(in the rows, 128 means zero)
[116 123 136 152 157 135 137 160 114 122 100 147 125 170 102 111 161 144
 141 119 143 137 125 151 136 109 162 171 104 127 147 167 110 133 106  91
 106  93 138 149  98 160 112  83 131 131 106 112 141]  D
[ 83 132  73 123 152  64 116 176 108 112 140 137 180  64 160 118 160 129
 121  97 151 119 144 117  52 126 136 206 136 150 130 145 171 105 135 184
  55 140  84 120 168 145 176 170 120 101 174 116 152]  R
[150 103 124 170 133 140  97 161  56 119 147  78 174 123 111 111 206 150
 144 187 135  97 115 125 166 159 132 138 128  77 208 187 102 144 148 151
 123 134 106 134 202 128 127 159 114  84 122  87  99]  D
[ 97 117 123  92 124  52 121 165  89 121 139 126 128  96  79 126 156 189
 142  87 166 101 113 108  58 151 146 240 101 136 125 151 220 141 122 169
  93 133  78 109 169 121 193 203 159 119 114 138 161]  B
[ 85 122  98 113 171 112 147 152 121  84 148 155 188  81 108 141 146 145
 146 135 151 110 128 116  74 125 159 199 123 146 136 141 161 131 126 159
  69 152  86 138 130 120 181 153 134 106 126  99 146]  B
[145 121 100 170  82  86 110  82 132  98 112 113  77 164 129 134 131 117
 149 170 145 137 148 132  60 149 130 132 102 152 124 122 124 130 155  92
 141 186 136 131 125  60 143 171 164 148 122 135 125]  D
[133 125 108  92  70 136 118 129  95 122 152 121 115  58 109 124 149 121
 165 144 103 142 159  93 112 126  57 172 140 154 151 131 129 142 164 169
 134 127 123 150 165  72 117 106 124 106 150  93 141]  R
[144 108 130 177  78 147  79 127  86 147 125 119 108 128  99 132 173 115
 132 171 157 111 123 103 142 135 125 157 118  94 174 151  79 132 151 134
  87 133  95  90 181 125 128 150 124  81 156  99 106]  D
[147 110 125 164  95 107  98 104  99 103 138 120 160 112 112 118 177  89
 132 171 159 115 144 120 138 145 119 182 122 106 207 152  91 151 153 113
 108 151  93 116 203 134 132 166  96  58 118  89 131]  H
[131 122 113 160 150 139 143 135 125 115 108 136 127 169 105 127 168 126
 126 125 147 133 118 134 133 101 164 156  84 117 141 155 125 119 109  89
 114 114 134 129 118 159 125  91 128 131  98 107 119]  E
[119 119 143  38  99  91 140 168 138 113 137 165 187  71 198 136 147 160
  72 124 188 132  90 109  85 113 121 117  90 154 205 141 159 193 122 182
  93 112 121 125 150 139 132 111 115 105 177 139 131]  S
[145 121 163 155  52  95 104  91 129 109 152 166  83 147  72  83 124 129
 147 155 161 135 164 120  91 126 103 203 137 124 129 146 125 142 144 107
 136  80  88  88 158  39 126 128 151 134  98 140 126]  V
[ 97 145 101  95 203  75 141 195 115 109 130 115 121  97 190 152 149 122
 102  97 183 110 136 101  92 156 147 231 151 107 161  79 168 131 126 196
 103 184 118 168 131 136 182 119 141  70 137 131 178]  D
[103 158  91  74 122 123 143 115  92 136 136 110 137 113 134 108 189 120
 153 103 107 122 143 140 117 140 102 103  88 124 150 173 134 159 133 186
 119 145 109 148 208  79 118 100 149 167 139 124 157]  F
[126 126  96 125  96 125 127 128  96 111 126 135 120  77 119 105 175 115
 156 131 103 163 165 145  99 116  79 149 113 154 134 123 116 160 141 170
  93 153 102  89 178  93 142 107 137  86 112  94 170]  H
[143 112 147  62 103  90 122 119 159 158 100 203 135  87 187 139 124 179
  75 155 126 148 126 126 130 112  74 136 105 166 110 139 135 181 150  94
 116 116  99  93 182 140 116 112 146 124 116 115 137]  F
[114 140  94 124 186  81 159 118  87  73 143 115 134 106 160 127 204 126
 149  89 164 143 130 106  50 165 109 181 136 127 136 148 188 149 144 183
  88 149  92 141 147 109 188 161 148 132 148 129 181]  E
[109 117 116  33 108 134 130 207 103 179 133 200 183  57 160 168 104 151
 129 111 123 139  98  98 101 105 108 123 102 180 198 166 153 188 145 147
  74 107 131 112 150 147 143  81 100 124 177 130 142]  H
[ 99  79 130  64 175  62 120 165 148 104  70  93 132 130 153 143 134 126
 130  89 143 120 122 102  93 149 145 249  95 130  82 179 141 162 113 191
 115 151  73 192 134 177 170 156 168 165 238  78 169]  D
[129 111 130 168  97 129  91 114  81 124 119  99 131 124 113 140 191 128
 120 182 167 130 138 125 140 140 113 125 134  79 169 177  76 171 139 114
  91 141  96  98 206 133 144 159 144  85 136  93 104]  F
[145 116 155 178 119  71 109 194 101 127 143 124 109 100 144 118 171 111
 130 185 155 147 157 108 155 141 115 237 110 103 191 155 111 149 159  67
  74 147  91 117 165 144 128 119 119 114  82  86 110]  G
[132 129  93 141 109 145 109 129 104  75 182 147 118  68  86 115 175 147
 159 127 127 177 136 129 106 144  88 154 117 114 127 144 104 153 125 161
 116 178 120 133 186  76 104  93 119 122 113  99 137]  H
[113 117 147 173  96  86  89 138 136 163 159  85 130 146 138 146 172 126
 129 187 154 137 143 113 158 131 115 193 127  67 178 173 115 142 135 132
 105 165  97  94 192 133 129 139 126  79 119 118 102]  S
[154 105 148 170  99 148  91 128  86 139 153  89 160 155  98 138 181 131
 139 169 151 125 116 127 154 144 114 147 101 100 176 157 107 142 150 128
 100 167  97 100 208 140 145 160 110  74 156  94 115]  V
[167  95  97 127  61  88 137 100 174 130 102 125  98 157 137 119  96 110
  97 157 149 153 124 120  80 121 113 129  77 189 104 101 124 131 149 119
 101 160 102  83 146  76 134 166 149 144 155 151 108]  G
[150 116 103 133  67  69 120 110 132 113 103 115 103 142 136  96 116 116
 133 134 167 110 144 128  88 124 113 141 104 137  93 130 110 157 139 107
 127 127 101 109 158  86 125 171 163 145 140 143 110]  F
[112 137  87  79 153  70 123 163 124 132 135 144 183 115 173 116 140 114
 138  81 148 127 110 126  64 141 127 198 107 139 108 113 175 133 128 168
  61 160  75 134 182 134 168 165 139  98 148 124 171]  H
[ 85 118  65 126 135  90 109 179  96 134 127 135 157  99 170 134 154 147
 100  99 151 125 119  82  41 120 153 193 137 142 124 141 160 103 143 203
  87 134  84 121 157 144 203 180 135  92 181 118 156]  R
[113 124 102 100 114 132 115 141 102 124 135 130 121  82 137 105 172 125
 139 125 123 150 149 125 113 134 103 146  97 133 148 139 123 149 141 180
 105 135 107 128 187  94 120  91 132 135 139  90 160]  G
[137 119 145 192 105  91  73 148  83 137 128 104 123 103 109 140 181 123
 146 175 137 106 131 117 153 143 128 187 120  74 197 180 113 131 147 105
  90 156  90  79 175 132 129 159 105  96 114  98 110]  D
[100 135  94  81  99 111  82 124  98 124 125 131  94  65 138  95 190 151
 154 126 150 189 138 128  95 136  88 115 100 119 161 146 131 143 128 177
 131 180 140 119 173 101  92  98 120 141 120  90 144]  D
[114 113  79 117 173  77 133 163 103 109 145 145 156  80 141 133 154 119
 143 135 143 140 137 107  75 121 130 206 112 140 106 126 164 129 128 164
  31 154  79  99 155 134 171 146 116  90 159 105 142]  D
[ 93 138 128 109 163  82 167 171 112  72 160 104 121  93 135 136 183 128
 109 119 191 134 134 129  84 155 153 194 107 145 123 177 144 150  70 182
 108 167  81 140 105 168 159 145 158 132 154  70 118]  S
[123 102 147  69 112 135 120 187 152 175  47 198 174 118 220 150  54 191
 107 109 112  99  80 116 100 112  99 124 124 169 190 138 155 183 165 112
 121 112 130 136 160 122 160  41 168 167 159 126 118]  Y
[151 105  97 155  35  71 132  83 138  62 136 110  63 148 111  66 157 104
 108 166 179 130 134  86  78 121 132 160  95 135 137 146 147 157 151 118
 175 143 114 105 147  37 121 183 122 139 156 145 123]  E
[144 112 141 165  83 124  97 146  71 126 142 103 157 151 130 147 181 129
 155 169 129 124 146 115 131 134 133 147 105  96 183 160 107 121 140 141
  98 143  92 100 182 144 125 153 147  44 157  83  77]  R
[150 102 170 184 103  99 150 152  89 127 116 126 104 171 101 131 189 116
 100 158 132 111 132 130 141 111 124 136 137 150 186 142 139 155 146 129
  91 160  87  96 183 109 142 126 128  34 144 115 104]  Y
[145 125 126  65 125 140 115 157 100 154 170 149 194 129 167  88 160 100
 191 110 133 199 170 105 107  95  93 166  91 154 132  94 132 180 141 195
  94 122 110 158 221 112  95 109 147  92 164 138 170]  V
[106 139  71 115 146  83 129 127 132 102 147 106 174  93 187 141  91 154
 137 100 132 122  91 115  85 162 133 203 105 110 134  87 176 116 130 163
  76 128  82 134 159 127 180 128 125 101 147 120 136]  B
[133 118 142 156  81 105 110 168 100 138 161  85 121 117  98 133 193 105
 145 192 139 111 130  98 145 133 128 164  93  97 171 167 108 146 144 135
 108 165  92 111 190 113 145 141 104  53 145  71 114]  H
[157  94 100 152  64  71 121 116 146 100 104 138  91 144 123 107 111 133
 123 160 137 112 147 112  80 137 127 139 103 153  92 135 109 141 155  98
 142 122 112 107 160  70  86 165 169 152 143 162 117]  G
[135 117 131 206 110 112 101 155  85 124 146 106 135 156 151 138 175 131
 132 167 113 110 137 122 167 124 140 177  90  87 151 147  85 127 143  88
 101 176  94 115 192 159 115 129 110  56 121  88 112]  D
[162 115 110 136  85  70 136 106 128 114 105  86 157 156 137 100 102 104
 156 131 124 112 132 139 116 125 134 153  93 105 143 123 113 161 136 105
 115 110  99 112 145  88 130 152 140 137 142 152 124]  H
[121 101 123 104  80 123 115 123 101 112 129 142 106  52 111 120 153 141
 107 136 112 178 156 115  83 122  78 157 115 138 158 124  81 138 149 174
 107 153 102 128 190 108 135  66 114 139  96  84 140]  H
[107 118 135  93 119 109 121 176 143 105  78 171 174  79 179 148 127 157
 121 142 121  99 108 109 131 111 126 161 134 134 214 166 122 179 160 146
 116 134 111 122 122 114 125 117 143 117 160 140 150]  D
[136 116  98 141 142 108 132 158 150 141 103 145 132 183 103 126 156 145
 130 158 139 143 128 164 153 108 157 152  81  87 133 178 136 124 106  71
 121  90 128  98 121 177 116  86 119 134  94 115 106]  S
[107 129  94  92 124 129 125 143  87 126 148 143 107  88 127  97 185 127
 151 105 130 154 150 133 106 130 101 128 106 129 109 140 117 145 132 197
 102 133 115 140 159  89  98  93 131 139 117 101 162]  F
[158 109 165 169  98 104  91 159  92 115 130  87 135 168  89 129 156 131
 148 171 149 121 125 108 160 126 146 176 118  88 196 140 114 151 145 103
 133 170  99 115 185 119 119 156 120  52 147 108  98]  G
[139 117 153  87 101 115 119 167 139 132  89 161 156  69 171 139 133 173
 107 133 131 126 100 106 112 102 112 135 114 143 200 138 163 167 147 131
 113  91 108 101 146 136 133 100 132 142 165 125 123]  G
[131 114 122 137 141 132 146 155 111 107 104 142 156 118 100 119 161 149
 137 139 155 140 138 136 108  97 152 176 102 121 165 172 123 134 112  97
  98  77 117 119 112 159 106  82 133 157 117  98 111]  E
[104 123 131  46 100 127 132 166 132 155 107 177 139  80 148 162 137 191
 115 106 149 140  98 104  96 107 125 128 104 129 179 159 157 174 138 152
  93  91 123 144 134 113 124  68 166 186 187 135 112]  F
[141 109 102 133  95  26 111  97 120 106  89 117  91 138 126 108 135 159
 160 114 153 139 128 114  83 117 110 153  86 132  63 161 124 170 147  81
 124 155 119 133 135  74 128 146 159 157 150 113 129]  F
[144 114  98 135  67  50  99  96 152 109  92 118 107 148 177  93 105 130
 130 132 145 110 125 109  96 120 119 176 105 117 101  84 133 147 153 108
 137 172  97 108 171  73 139 194 185 127 115 164 119]  D
[121 125 118  87  92 137 115 160  73 121 142 131 100 115 101  96 147 110
 155 106 126 175 191 141  91 127 124 141 108 119 125 132 122 149 131 162
 136 112 100 126 187  83 109  90 148 148 146 105 138]  E
[158 120 121 159 115 122  88 133  84 135  94  88 116 149 107 133 177 121
 113 166 108 147 114 114 131 139 131 161 123 100 171 121 120 111 160 168
 120 141  38  83 233 147 181 144 137  41 148  68 105]  E
[116 113 154 116  70 128  95 206 137 115 109 171 106  52 198 117 120 134
  72 167 173 134  72  64  69 142 140 121 117 155 179 148 108 175 138 141
 107  87 139 148 121 121 134 115 138 158 170 108 114]  Y
[122 126 120 136 150 122 139 148 130 128 104 138 140 156 122 104 171 136
 151 148 155 134 131 142 151 113 153 152  91 109 142 188 106 162  99 100
 111  71 128 122 116 166 114 101 146 132 113 109 130]  R
[122 132 144 151 155 123 147 154 146 139 115 133 135 167  94 119 159 145
 138 157 159 137 121 127 158 100 167 170  92 103 148 165 104 140 117  87
 115 112 113 120 112 141 140  85 137 141 110 112 126]  V
[100 115  85 109 138  78 126 150 110 104 136 135 141  88 112 143 159 125
 118  98 142 102 116 104  67 142 149 207 107 157 123 120 183  93 140 178
  89 157  83 135 170 137 160 160 126  96 161 106 154]  V
[150  95 128 110  46  88 154 129 147  97 115 140 119 181 115  88 134  70
 121 155 130 107 152 120  91  96 121 115  72 157  83 159  95 162 130  79
 111  99 127 160 166  91 114 126 151 121 159 127 100]  H
[111 114 144  81 132 123 149 154 120 114 108 168 135  74 147 124 147 169
 125 118 125  97  88 115 100 124 117 135 128 153 179 140 179 171 145 161
 118 110 111 131 125 110 114  69 131 169 162 125 158]  V
[107 116 161  77 126 101 119 152 130 161 119 176 135  56 177 164 124 168
 133 110 137 127 114  97 123 115 124 124  91 121 174 150 153 206 139 145
  84  93 144 110 138 108 131  73 141 171 144 156 146]  F
[104 124 119 149 156 144 148 186 115 153 117 130 129 134  94 117 171 148
 134 161 180 133 119 103 123 116 176 172 116 102 153 198 116 111 106 108
 118 120 125  98  66 140 131 113 144 175  94  99 120]  V
[117 135 133 132 149 112 171 115 108 152  86  98  82 171  79 135 142 131
 107 104 154 136 127 117 148 130 162 161  82  91 156 161 108 149  65  67
 127  68 163 119 149 180 161  54 159 122  45 137 126]  H
[152 118 122 158 156 157 146 180 140 145 123 139 119 168 120 114 166 119
 121 134 168 163 111 129 139 114 151 147 103 114 134 162 136 148 101  93
 101  77 125 125 119 141 134  96 133 160 119 124 121]  G
[120 124 119  41 116 111 136 151 122 140  98 199 150  57 148 133 144 188
  81 116 165 120  98  95 116 104 115 119  94 165 208 159 160 179 140 145
  93  99 125  95 178 144 164  90 148 144 164 127 103]  G
[117 117 130  67 112 146 145 173 118 152 118 176 156  69 130 143 132 171
 130 129 143  93  98  89 109 111 131 132 105 163 203 163 172 178 145 160
 130 112 115 122 143 121 129  94 116 145 174 123 140]  B
[ 88 119  80 113 163  81 124 167 114 109 136 122 162  83 153 122 160 122
 136 115 153 135 140 118  65 135 139 199 114 127 105 146 163 130 130 170
  58 124  84 138 166 140 182 153 131 122 166  95 152]  F
[107 149  91 120 112 142 125 109 110 151 152  99 124 122 131 119 155 164
 144 144  79 128 135 127 137 145 114 149  92 115 137 138 123 121 138 157
 136 145 138 163 180  85 102  78 153 144 103 112 149]  B
[110 143  61 110 146  80 124 165 130  93 140 126 166 105 149 105 156 120
 134 112 135 125 121 131  63 147 137 196  94 123 133 131 182 119 127 172
  58 136 107 127 187 142 192 143 139 112 173 127 137]  H
[124 140 122  69  81 143 114 130 100 134 145 141 109 101 127 121 169 116
 157 132 116 149 180 147  96 131  53 171 123 141 147 123 152 133 140 182
 121 134 101 109 178 121 111  98 112  95 144  93 174]  R
[128 132 101  96 109 145 126 125 114 133 154 131 115  75 119 116 171 114
 143 138 116 160 169 127 109 128  75 147 105 133 118 148 112 154 125 180
 123 139 136 116 168  94 129  90 115 125 120  98 180]  H
[112 120  79 110 156  69 112 148 114  88 143 131 173  88 164 136 166 138
 125  97 162 116 134 123  39 138 123 190 135 122 124 124 184 122 133 192
  89 151  95 156 176 140 161 141 130 110 180 112 143]  S
[150 130 101 155  66 109  81 110 105 176 154 122 142 142  96 115 193 134
 147 158 114 110 123 109 140 133 115 173  71 110 163 170 135  99 159 120
 115 151  98 104 242 120 122 146 120  76 134  82 101]  H
[118 142  94 136 106 115 119 103 112  84 123 118  98 109 124 101 193 135
 162 120 124 158 146 148 101 142 106 136  88 103 154 116 120 122 143 158
 109 136 108 133 179  94 125  90 136 123 114 107 144]  D
[133 123 141  67 111 107 130 136 122 143 117 186 142  81 131 150 142 173
 121 121 138 120 101  92 108 100 115 116 117 152 174 156 180 188 150 135
 125 119 124 109 147 112 149 104 137 143 187 139 119]  S
[156  76  89 158  88 123 148 156 124 130 135 112  69 160  62 106 232 112
 154 160 132 130 139 153 182 119  75 119  94 140 153 104 165 134 191 161
  53 201 124  81 192  93 106 129 116  45 151 137 111]  G
[114 105 133  82 117 131 153 176 143 155 123 182 165  82 144 158 137 164
 107 133 151 103  97 107  96  97 137 119  99 163 172 169 172 184 136 133
 101  88 116 136 131 108 143  94 116 156 146 134 148]  B
[104 119 153  52 108 117 145 176 108 179 119 172 205  46 138 133 117 155
 128 107 120 103 144 104  84  90 128 167  94 175 208 168 156 145 135 140
  98  97 110 111 166 141 128  65 102 144 159 100 141]  H
[151  96  86 146  50  63  94 118 147  95  77 164 112 140 131  83 106 106
 143 136 179 113 143 115  76 111 124 144 113 132 127 125  89 156 167 104
 121 116  83 111 179  73 133 159 168 130 144 141  88]  R
[117 107 153  67  85 129 154 143 146 133  84 157 140  51 141 130 144 131
  84 125 149 127 118 105 107  93  98 109 152 147 202 144 165 173 131 166
 116  76 115  94 127  93 135 109 119 135 164 140 140]  Y
[142 120 116 184 180 140 158 141 135 134  86 112 162 162 111 110 150 150
 160 143 143 138 101 113 136  99 178 158  92 118 145 161 126 129  96  98
 126 104 119 104  99 161 132 106 127 137 118  99 118]  Y
[140 124  76  90  96 136 127 133 107  81 150 134 133  86 129 117 173 139
 150 123 119 145 117 129 110 152  81 166  89 124 138 138 141 158 144 171
 116 138 110 173 167  78 114 113 136 139 116 100 159]  B
[121 106 147  70 106 110 146 134 116 126 121 194 180  61 160 164 130 175
  94 136 154  99 114  90  88 107 138 120 104 168 218 154 136 188 153 155
 109 101 122 117 139 133 136 104 131 138 166 146 128]  S
[156 125 126 165 173 116 136 146 113 126 125 151 147 181 118 126 148 153
 110 137 132 161 129 152 142 127 171 163 100 123 138 150 128 129 118  78
 127  92 135 132 119 166 150 101 130 105  95 111 121]  S
[107 125 105 117 176  78 128 155 112 108 132 100 179 102 154 138 150 135
 124 113 141 131 136 101  60 132 150 200 116 125 119 133 181 112 117 169
  67 127 101 129 161 139 202 158 146 110 170 112 141]  G
[ 81 140  83  90 165  65 131 174 132  99 122 130 150  55 156 144 167 108
 145  92 145 144 131 120  82 141 134 177  99 128 117 139 153 123 121 180
  55 144  81 140 159 141 156 131 138 112 140  96 146]  F
[ 99  91 181  57 110  92 144 141 137 125 111 194 161  35 189 155 116 171
 150 139 117 103  92  58 111 113 123 144  84 182 183 155 149 198 165 121
  93 105 116 143 108 108 106  89 146 161 158  99 138]  G
[150 111  92 156  88  36 109 105 134 155 109  80 111 177 175  86 112 142
 134 124 167 140 150 135  91 103 105 132  90 135  67 118 106 140 132 119
 137 148  98 103 181 114 120 142 131 116 145 124 105]  F
[109 121  83 148 173  97 140 174  89 121 131 127 182  60 158 144 158 130
 131 106 124  75 133  97  71 139 139 182 142 156 126 160 170 117 147 151
  79 115  80 133 171 130 172 159 138 122 169  99 151]  G
[112 145  84 103 160 119 169 137  85 103 171 135  74 110 124 136 152 121
 168  80 168 125 125 101  52 186 134 167  97 183 112 113 172 146 136 190
 104 123 112 179 136 108 164 109 144 130 188 107 164]  F
[154  93 124 141  55  89 147 132 140  95 130 150  80 145  88  81 128 102
 124 133 171 148 126  99  76 120 110 139 100 147  79 113 110 135 146 112
  95 120  84 108 167  36 122 118 151 118 125 139 100]  V
[136 116 140 154 103 138  99 129  85 134 134  86 168 159  96 139 189 123
 138 170 128 136 125 142 118 127 146 137 102 114 190 175 145 114 132 142
  99 113  95  91 177 143 141 158 107  64 163  83 110]  E
[145 120 112 129  62  82 137 101 131 103 117 122 107 138 111 100 112 118
 119 166 167 118 154 108  80 117 130 143 104 157 136 138  98 147 145 102
 130 119  94 108 152  72 147 161 161 152 149 131  93]  G
